[100  79 202 163  84 101 130 152 133 125  93 147  99 101 105 137 172 124
 124 169 177 132  89 138 126 120 133 154 165 158 156 134 124 145  91  85
 166 109 160] -> <23>
[103 117 151  44 142 128 111  95 109 106 177 148 175  97  93 154  76 155
 164 152 132 151 139 161 148 100 139 146 133 145 161 151  93 122 102 103
 109  64 139] -> <112>
[152 123  67 193 131 124 150 124 105 126  67  67  83 173 149 141 130 118
 128 125 124 140 111 133 126 153 130 112  95 134  80  99 135 139 131 165
  80 160  88] -> <46>
tags:
[102] -> K607
[103] -> K455
[174] -> K464
[96] -> K67
[97] -> K840
[104] -> K862
[173] -> K657
key <112> 14: 
K840
step -1: [134]
[133]
step -1: [109]
[108]
asked: [100  79 202 163  84 101 130 152 133 125  93 147  99 101 105 137 172 124
 124 169 177 132  89 138 126 120 133 154 165 158 156 134 124 145  91  85
 166 109 160]
<23>

[116 134 146 115 131 135  92 117 115 130 102 126 128 138 132 149 157 130
 119 131] : <99>
[124 125 153 121 136 133 108 162 119 141 138 124 127 168 135 128 133 132
 124 135] : <122>
[155 123 172 136 141 123 134 172 132 199 197 128 137 198 168  93  98 118
 136 129] : <21>
[162  96 134 165 135 123 152 132  98 160 141 111 139 163 145 128 167 214
  89 125] : <98>
[ 99  95  87 166 125 121 185 133 109 133 129 111 132 124 133 129 138 177
  99 169] : <28>
[178 149 153 115 132 135  91 159 140 201 194 144 135 226 164  96  98  86
 165 114] : <153>
[178 149 200 115 144 135  91 159 140 201 194 144 135 226 164  96  98  86
 165 114] : <166>
[ 71  96 134 165 135 123 152 132  98 160 141 111 139 163 145 128 163 214
  89 207] : <54>
[124 114 167 134 148 132 105 141 106 186 160 115 130 201 157 113 145 151
 113 157] : <165>
[161 168 201 107 143 144  73 138 134 169 161 146 127 205 148 109 120  83
 167 111] : <26>
Table of tags by key:
[123] -> K33
[162] -> K789
[124] -> K78
[165] -> K382
[163] -> K36
key <98> 1: 
K789
asked: [124 125 153 121 136 133 108 162 119 141 138 124 127 168 135 128 133 132
 124 135]
<122>
asked: [161 168 201 107 143 144  73 138 134 169 161 146 127 205 148 109 120  83
 167 111]
<26>
all <54>: [163]
14 17

[171 126 106 100 145 134 113 155 155 143 142 134 145 139 155 132 197 145
 133 175 173  99 179 123 136 134 145 153 145 123 132 113 121 142  78 159
 121 128 134 117 103 139 135 134  92] -> <103>
[ 97 145 152 159 139 136 154 124 112 119 128 135 126 132 117 137  84 119
 126  93  94 161  90 147 128 132 143 149 138 121 127 130 114 140  73 157
 117 126 132 116 100 135 130 112  89] -> <17>
[ 99 150 154 162 147 144 158 131 115 122 134 139 130 139 121 142  92 124
 127  95  96 163  93 154 136 134 145 153 145 123 132 113 121 142 124 159
 121 128 134 117 103 106 135 115 146] -> <61>
[171 126 106 100 142 144 113 155 155 143 142 134 145 139 155 132 197 157
 133 175 173  99 179 123 152 128 118 116 140 139 144 155 161 121 203 102
 155 136 127 149 171 134 138 155 180] -> <70>
step -1: [93 94]
[92 93]
all <103>: [145]
5 13 18 27 29
Table of tags by key:
[118] -> K796
[117] -> K165
[144] -> K821
[116] -> K599
key <61> 40: 
K165
asked: [ 99 150 154 162 147 144 158 131 115 122 134 139 130 139 121 142  92 124
 127  95  96 163  93 154 136 134 145 153 145 123 132 113 121 142 124 159
 121 128 134 117 103 106 135 115 146]
<61>
all <61>: [131]
8
asked: [171 126 106 100 142 144 113 155 155 143 142 134 145 139 155 132 197 157
 133 175 173  99 179 123 152 128 118 116 140 139 144 155 161 121 203 102
 155 136 127 149 171 134 138 155 180]
<70>
step +1: [132 113 121 142]
[133 114 122 143]

[ 28 132 156 204 161 133 133 132 155 134  56  99 143 114 148] -> <48>
[ 28 133 156 204 161 133 133 132 155 134 228 133 161 132  74] -> <51>
[136 161 145  75 147 106  91 107 151 101  56  99 143 114 129] -> <79>
step +1: [204 161 133 133]
[205 162 134 134]
step -1: [151 101]
[150 100]
step +1: [28]
[29]
all <51>: [133]
2 6 7 12
all <48>: [132]
2 8
tags:
[133] -> K594
[91] -> K649
[132] -> K299
[92] -> K974
key <48> 7: 
K594

